Here is a tiny trained network, its code and every weight. The questions are about switching its units off for an input and a class, where a switched-off unit gives its printed mean instead of its output.

import numpy as np


def w(rows, s, z=0):
    codes = np.array(rows[::2]) - 128.0
    scale = np.full(codes.shape[1], s)
    scale[-1] = z or s
    return codes * scale


def f(y):
    return np.maximum(y, 0)


def log_softmax(a):
    a = a - a.max(-1, keepdims=True)
    return a - np.log(np.exp(a).sum(-1, keepdims=True))


def net(x, mask):
    res = np.array(x, float).reshape(1, 7) / 4 @ E
    y = f(res @ A[0][:, :-1].T + A[0][:, -1])
    res = res + np.where(mask, y, B[0][:, -1]) @ B[0][:, :-1]
    return log_softmax(res[-1] @ U[:, :-1].T + U[:, -1])


A, B = {}, {}
E = w([
[39,163,242,176,163,151,128,148,169,191,224],'x0',
[168,125,111,186,201,16,168,146,70,139,117],'x1',
[86,113,127,228,158,119,151,133,132,129,144],'x2',
[162,82,232,161,153,150,89,139,38,177,26],'x3',
[93,114,114,149,120,130,85,89,170,6,102],'x4',
[151,85,122,169,162,199,58,47,69,61,81],'x5',
[164,2,132,171,34,132,172,81,144,81,170],'x6',
],0.0085)
A[0] = w([
[135,213,58,29,117,95,147,157,247,103,160,91],'n1',
[139,75,141,96,80,81,102,57,179,41,107,154],'n2',
[132,142,65,51,113,162,135,190,200,92,119,173],'n3',
[103,146,86,173,161,96,180,152,163,147,185,159],'n4',
[125,170,37,164,206,91,99,71,108,29,102,200],'n5',
[13,136,186,108,98,189,92,121,215,99,207,146],'n6',
[177,174,166,68,134,206,38,143,62,175,74,114],'n7',
[170,47,62,106,2,118,139,58,97,39,99,170],'n8',
[131,142,45,147,144,40,157,203,133,143,176,92],'n9',
[130,104,177,149,51,52,153,107,158,52,135,133],'n10',
[153,69,178,203,134,137,78,166,189,98,45,79],'n11',
[118,218,97,171,218,82,87,92,76,101,115,254],'n12',
[191,76,110,105,26,91,101,68,125,7,120,204],'n13',
[133,70,170,156,156,115,80,123,30,95,77,32],'n14',
[95,155,168,151,102,188,43,133,204,159,194,88],'n15',
[189,31,88,74,79,103,152,62,121,78,145,140],'n16',
],0.0078,0.0029)
B[0] = w([
[35,186,29,58,50,114,114,210,167,79,192,209],'n1',
[151,127,185,184,77,160,149,120,95,161,117,199],'n2',
[40,179,110,138,75,153,127,131,86,119,128,188],'n3',
[113,204,143,114,84,76,112,160,118,161,119,186],'n4',
[140,91,254,209,77,173,112,36,60,193,87,211],'n5',
[54,88,118,195,80,228,197,80,195,40,158,221],'n6',
[191,178,151,69,134,130,75,75,49,135,48,199],'n7',
[107,66,171,216,117,241,203,82,168,79,164,247],'n8',
[34,113,155,112,106,136,94,197,77,174,116,185],'n9',
[175,157,131,171,185,123,113,204,106,196,113,179],'n10',
[89,163,30,97,63,142,110,164,162,120,138,170],'n11',
[86,117,220,114,83,134,128,169,90,151,126,198],'n12',
[156,111,187,218,175,225,179,65,90,90,161,236],'n13',
[123,175,52,102,65,161,118,43,147,115,169,188],'n14',
[138,77,165,172,158,195,128,101,118,125,133,188],'n15',
[82,87,187,254,151,162,195,120,130,121,196,212],'n16',
],0.0086,0.015)
U = w([
[88,211,17,58,44,150,87,149,141,83,125,182],'0',
[253,67,111,156,145,118,152,75,121,150,173,54],'1',
[87,46,151,173,110,214,212,110,194,45,199,117],'2',
[175,121,192,172,159,212,104,66,41,143,40,173],'3',
[171,2,49,16,248,7,29,35,236,57,212,2],'4',
[118,205,144,114,190,42,204,253,99,209,165,162],'5',
],0.0081,0.0075)

Each question gives the input, the list of numbers given to net, and the class t.
The units are the neurons (one row each of A and B). Each row of codes is followed by its name. A weight is (code - 128) times the scale printed after its matrix; where a second scale follows, it is the last column's (A, B and U).
mask holds one flag per neuron, in row order. A switched-off neuron (its flag False) gives its mean, the last column of its row in B, instead of its output. The means were averaged over made-up inputs and are rounded, as every weight is.
A unit's drop is (log p(t) with every unit on - log p(t) with that unit switched off) / (log p(t) with every unit on - log p(t) with every unit switched off).
The circuit of an input: a set's keep is (log p(t) with only the set's units on - log p(t) with every unit switched off) / (log p(t) with every unit on - log p(t) with every unit switched off). Starting from the 12 units with the biggest drops (on a tie, the unit counted first), units are removed one at a time, each time the one whose removal leaves the highest keep (on an exact tie, the one counted first), for as long as the keep stays at least 0.8.
circuit, biggest first: the units of the circuit, biggest drop first
most important unit: the unit with the biggest drop
k most important neurons: the k neurons with the biggest drops, biggest first
drop when u is switched off: that unit's drop, to one decimal
input [2,-3,-7,-5,8,-8,-3], class 0: circuit, biggest first -> n1
input [4,-5,-6,-7,-3,5,-3], class 0: circuit, biggest first -> n8; n1
input [0,8,8,7,7,4,5], class 3: 3 most important neurons -> n5; n6; n1
input [-1,6,6,-1,-5,5,4], class 3: 2 most important neurons -> n6; n1
input [5,-6,-2,8,-5,3,7], class 3: 2 most important neurons -> n7; n1
input [4,-3,1,-3,1,-7,-6], class 0: 2 most important neurons -> n1; n8
input [-3,2,-6,3,-8,-7,-2], class 5: 2 most important neurons -> n6; n14
input [7,4,3,-8,-7,-8,0], class 0: 2 most important neurons -> n1; n6
input [-2,-3,8,4,0,-3,-5], class 3: 4 most important neurons -> n1; n4; n10; n9
input [5,-4,-7,4,4,4,-1], class 3: 3 most important neurons -> n7; n8; n1
input [1,2,-4,-2,-8,-4,-3], class 5: 2 most important neurons -> n6; n14
input [-7,3,8,-7,-1,3,-5], class 3: drop when n5 is switched off -> 1.3
input [6,-7,-2,6,-7,2,2], class 3: drop when n7 is switched off -> 0.9
input [5,5,-1,-8,4,-2,1], class 0: drop when n1 is switched off -> 0.1
input [-4,4,-3,7,7,8,8], class 2: most important unit -> n8
